Below is a small trained network, with its code and all its weights. Each question gives an input and a class and asks what happens when units are switched off, that is, made to give their printed mean instead of their output.

import numpy as np


def w(rows, s, z=0):
    codes = np.array(rows[::2]) - 128.0
    scale = np.full(codes.shape[1], s)
    scale[-1] = z or s
    return codes * scale


def f(y):
    return y / 2 * (1 + np.tanh(0.7978845608 * (y + 0.044715 * y**3)))


def log_softmax(a):
    a = a - a.max(-1, keepdims=True)
    return a - np.log(np.exp(a).sum(-1, keepdims=True))


def net(x, mask):
    res = np.array(x, float).reshape(1, 6) / 4 @ E
    y = f(res @ A[0][:, :-1].T + A[0][:, -1])
    res = res + np.where(mask, y, B[0][:, -1]) @ B[0][:, :-1]
    return log_softmax(res[-1] @ U[:, :-1].T + U[:, -1])


A, B = {}, {}
E = w([
[238,148,198,163,47],'x0',
[187,177,3,188,199],'x1',
[126,123,126,124,123],'x2',
[123,129,127,126,125],'x3',
[127,133,128,124,137],'x4',
[132,124,136,133,135],'x5',
],0.0073)
A[0] = w([
[28,83,83,77,211,87],'neuron 1',
[38,109,59,17,204,254],'neuron 2',
[71,79,51,55,175,49],'neuron 3',
[60,65,76,90,195,50],'neuron 4',
[35,100,229,35,71,49],'neuron 5',
[235,165,163,128,67,45],'neuron 6',
[84,192,54,141,251,244],'neuron 7',
[144,204,3,204,125,41],'neuron 8',
[55,33,249,55,35,117],'neuron 9',
[186,223,164,124,85,38],'neuron 10',
],0.0057,0.0055)
B[0] = w([
[170,51,178,213,61,167],'neuron 1',
[210,127,206,70,51,254],'neuron 2',
[50,51,180,222,69,140],'neuron 3',
[18,67,192,248,28,141],'neuron 4',
[116,29,3,162,246,177],'neuron 5',
[96,53,183,225,49,145],'neuron 6',
[180,44,111,63,79,252],'neuron 7',
[42,10,50,228,219,163],'neuron 8',
[138,22,16,92,163,222],'neuron 9',
[73,25,170,226,103,125],'neuron 10',
],0.0068,0.0065)
U = w([
[206,129,124,83,109,250],'0',
[74,72,1,193,223,68],'1',
[191,146,144,67,98,241],'2',
[168,142,141,90,100,227],'3',
[174,140,139,82,97,193],'4',
[91,103,205,253,27,5],'5',
[65,236,211,100,201,2],'6',
],0.0074,0.0056)

Each question gives the input, the list of numbers given to net, and the class t.
The units are the neurons (one row each of A and B). Each row of codes is followed by its name. A weight is (code - 128) times the scale printed after its matrix; where a second scale follows, it is the last column's (A, B and U).
mask holds one flag per neuron, in row order. A switched-off neuron (its flag False) gives its mean, the last column of its row in B, instead of its output. The means were averaged over made-up inputs and are rounded, as every weight is.
A unit's drop is (log p(t) with every unit on - log p(t) with that unit switched off) / (log p(t) with every unit on - log p(t) with every unit switched off).
The circuit of an input: a set's keep is (log p(t) with only the set's units on - log p(t) with every unit switched off) / (log p(t) with every unit on - log p(t) with every unit switched off). Starting from all 10 units, units are removed one at a time, each time the one whose removal leaves the highest keep (on an exact tie, the one counted first), for as long as the keep stays at least 0.8.
units of the circuit, in order: the units of the circuit, biggest drop first
most important unit: the unit with the biggest drop
top k neurons: the k neurons with the biggest drops, biggest first
drop when u is switched off: that unit's drop, to one decimal
input [-6,4,6,-6,4,4], class 2: units of the circuit, in order : (neuron 2)
input [-1,-5,4,1,1,-3], class 1: units of the circuit, in order : (neuron 5; neuron 9)
input [8,-4,3,-6,0,-5], class 5: top 4 neurons : (neuron 6; neuron 10; neuron 7; neuron 2)
input [1,-4,3,-1,3,0], class 1: top 2 neurons : (neuron 2; neuron 9)
input [-6,-1,-1,2,-4,-4], class 5: units of the circuit, in order : (neuron 4; neuron 1)
input [8,0,4,5,-5,-7], class 5: units of the circuit, in order : (neuron 6; neuron 10)
input [-8,-7,1,4,-2,5], class 5: top 2 neurons : (neuron 2; neuron 1)
input [8,6,1,-6,-1,1], class 5: units of the circuit, in order : (neuron 6; neuron 10)
input [-1,-6,6,2,3,4], class 1: top 3 neurons : (neuron 5; neuron 9; neuron 7)
input [-6,-8,-6,-8,-3,-5], class 1: top 2 neurons : (neuron 5; neuron 9)
input [-5,-8,-1,-6,0,-4], class 1: top 2 neurons : (neuron 5; neuron 9)
input [-8,4,1,-3,-8,6], class 0: top 2 neurons : (neuron 7; neuron 2)
input [7,-1,-2,-5,2,-1], class 5: top 2 neurons : (neuron 6; neuron 10)
input [-5,-8,3,5,-7,-2], class 1: units of the circuit, in order : (neuron 5)
input [-2,-7,-3,5,-4,1], class 1: top 2 neurons : (neuron 5; neuron 9)
input [4,7,-6,6,3,-3], class 1: top 2 neurons : (neuron 8; neuron 2)
input [-5,5,8,3,8,5], class 0: top 2 neurons : (neuron 2; neuron 7)
input [-1,-7,7,-5,-4,-6], class 1: top 2 neurons : (neuron 5; neuron 9)
input [8,-8,4,4,6,7], class 1: drop when neuron 5 is switched off : 0.4
input [-8,0,4,4,5,-5], class 5: drop when neuron 4 is switched off : 0.3
input [7,-8,7,-3,-6,-8], class 1: drop when neuron 7 is switched off : 0.0
input [7,1,2,6,3,2], class 5: most important unit : neuron 6
